Below is a small trained network, with its code and all its weights. Each question gives an input and a class and asks what happens when units are switched off, that is, made to give their printed mean instead of their output.

import numpy as np


def w(rows, s, z=0):
    codes = np.array(rows[::2]) - 128.0
    scale = np.full(codes.shape[1], s)
    scale[-1] = z or s
    return codes * scale


def f(y):
    return np.maximum(y, 0)


def log_softmax(a):
    a = a - a.max(-1, keepdims=True)
    return a - np.log(np.exp(a).sum(-1, keepdims=True))


def net(x, mask):
    res = np.array(x, float).reshape(1, 8) / 4 @ E
    y = f(res @ A[0][:, :-1].T + A[0][:, -1])
    res = res + np.where(mask, y, B[0][:, -1]) @ B[0][:, :-1]
    return log_softmax(res[-1] @ U[:, :-1].T + U[:, -1])


A, B = {}, {}
E = w([
[94,91,201,60,129,54,43],'x0',
[109,99,166,143,2,107,161],'x1',
[72,106,117,166,65,177,49],'x2',
[82,185,119,142,211,218,171],'x3',
[129,203,101,133,81,168,140],'x4',
[42,18,48,144,182,109,187],'x5',
[76,212,157,192,137,50,86],'x6',
[159,49,45,204,137,147,191],'x7',
],0.0085)
A[0] = w([
[174,131,109,162,70,164,111,85],'N1',
[73,155,124,156,129,141,100,50],'N2',
[172,149,109,163,189,118,109,110],'N3',
[96,59,80,135,150,148,64,104],'N4',
[164,163,128,95,171,250,155,127],'N5',
[71,96,149,104,60,125,137,49],'N6',
[143,76,135,88,153,137,124,170],'N7',
[186,44,115,83,148,90,149,173],'N8',
[153,158,138,109,149,141,112,108],'N9',
[148,126,221,96,103,98,74,111],'N10',
[151,141,138,162,163,91,80,164],'N11',
[144,94,97,150,132,124,174,110],'N12',
[166,157,102,143,199,120,105,94],'N13',
[161,101,206,95,121,106,109,135],'N14',
[96,97,105,140,127,136,98,78],'N15',
[134,145,115,122,106,168,123,177],'N16',
[153,134,128,150,78,132,97,145],'N17',
[137,141,103,119,181,161,155,200],'N18',
[120,123,111,126,153,133,102,33],'N19',
[155,133,78,152,84,138,122,117],'N20',
[126,134,232,102,90,99,63,68],'N21',
[88,162,150,143,152,164,180,77],'N22',
[125,103,109,137,124,72,158,1],'N23',
[161,119,88,146,61,174,111,76],'N24',
[119,145,161,134,139,192,121,115],'N25',
[107,164,136,168,145,130,152,118],'N26',
[150,81,132,153,110,131,212,128],'N27',
[147,136,143,123,162,179,124,105],'N28',
[179,84,103,173,84,157,171,161],'N29',
[75,174,143,121,112,156,131,57],'N30',
[168,133,104,146,126,122,107,80],'N31',
[94,11,100,150,160,145,85,140],'N32',
],0.016,0.0046)
B[0] = w([
[129,99,127,174,111,163,139,180],'N1',
[125,89,132,130,91,122,134,165],'N2',
[127,156,141,133,156,144,182,173],'N3',
[89,102,161,113,146,106,136,199],'N4',
[142,125,75,104,174,127,180,229],'N5',
[125,161,146,151,143,137,146,182],'N6',
[134,109,118,124,129,120,103,180],'N7',
[137,6,55,63,73,110,126,217],'N8',
[136,155,132,122,157,114,152,168],'N9',
[166,173,131,113,199,113,77,242],'N10',
[112,147,152,136,153,133,143,180],'N11',
[92,138,155,130,121,97,148,182],'N12',
[109,160,129,143,138,158,176,180],'N13',
[148,159,93,121,159,124,89,210],'N14',
[114,110,134,118,141,115,159,162],'N15',
[153,110,121,103,112,143,128,169],'N16',
[125,105,129,146,114,140,109,179],'N17',
[117,142,115,112,156,112,165,195],'N18',
[103,137,125,138,111,120,141,141],'N19',
[136,130,132,147,102,152,138,169],'N20',
[137,154,138,125,166,115,66,252],'N21',
[150,146,118,119,127,138,118,176],'N22',
[149,124,112,111,153,153,158,158],'N23',
[119,122,111,171,81,169,147,181],'N24',
[146,133,100,109,128,126,142,171],'N25',
[150,144,136,134,117,148,136,165],'N26',
[77,153,201,148,140,130,188,196],'N27',
[124,141,107,113,141,130,152,166],'N28',
[104,126,147,140,86,150,176,206],'N29',
[145,80,106,127,119,105,102,171],'N30',
[127,117,134,139,109,137,137,142],'N31',
[67,117,168,90,138,53,140,233],'N32',
],0.015,0.017)
U = w([
[129,71,127,167,42,204,117,196],'0',
[120,140,220,88,140,67,2,93],'1',
[178,114,33,59,153,124,115,53],'2',
[90,195,188,145,145,169,182,8],'3',
[48,80,161,86,116,73,198,235],'4',
],0.011,0.0013)

Each question gives the input, the list of numbers given to net, and the class t.
The units are the neurons (one row each of A and B). Each row of codes is followed by its name. A weight is (code - 128) times the scale printed after its matrix; where a second scale follows, it is the last column's (A, B and U).
mask holds one flag per neuron, in row order. A switched-off neuron (its flag False) gives its mean, the last column of its row in B, instead of its output. The means were averaged over made-up inputs and are rounded, as every weight is.
A unit's drop is (log p(t) with every unit on - log p(t) with that unit switched off) / (log p(t) with every unit on - log p(t) with every unit switched off).
The circuit of an input: a set's keep is (log p(t) with only the set's units on - log p(t) with every unit switched off) / (log p(t) with every unit on - log p(t) with every unit switched off). Starting from the 12 units with the biggest drops (on a tie, the unit counted first), units are removed one at a time, each time the one whose removal leaves the highest keep (on an exact tie, the one counted first), for as long as the keep stays at least 0.8.
circuit, biggest first: the units of the circuit, biggest drop first
most important unit: the unit with the biggest drop
top k neurons: the k neurons with the biggest drops, biggest first
drop of u: that unit's drop, to one decimal
input [-4,-7,-6,-6,-7,-8,6,-1], class 3: most important unit : N13
input [-8,5,-2,-8,-5,1,-4,-3], class 0: circuit, biggest first : (N32; N24; N5)
input [0,-1,3,-2,-1,-5,-7,-7], class 1: top 2 neurons : (N21; N8)
input [-6,-6,-1,-3,8,8,3,-2], class 3: top 2 neurons : (N8; N32)
input [-1,-6,-3,-6,1,-5,-1,8], class 4: top 4 neurons : (N8; N3; N12; N27)
input [-6,5,-5,6,4,-3,3,-2], class 2: top 2 neurons : (N5; N30)
input [-8,8,-4,-3,8,6,4,-7], class 3: top 2 neurons : (N8; N27)
input [-6,-5,6,5,5,-4,4,-1], class 2: top 3 neurons : (N5; N30; N27)
input [4,8,-5,5,7,-1,-5,-2], class 3: top 3 neurons : (N8; N6; N7)
input [5,-5,0,-8,8,1,-7,-6], class 1: top 2 neurons : (N5; N21)
input [2,-8,-3,-1,3,1,0,-6], class 3: top 2 neurons : (N8; N13)
input [-2,-5,0,2,4,-1,-2,-3], class 2: top 2 neurons : (N5; N27)
input [-7,7,0,3,-5,-1,-4,-7], class 3: top 2 neurons : (N8; N32)
input [-4,0,3,4,3,6,5,-7], class 2: most important unit : N32
input [-7,-1,4,1,1,-5,-3,-6], class 2: drop of N5 : 0.6
input [0,2,1,8,1,0,0,-1], class 2: drop of N17 : 0.0
input [-2,5,-3,-4,-6,-5,-3,-3], class 1: drop of N5 : 0.1
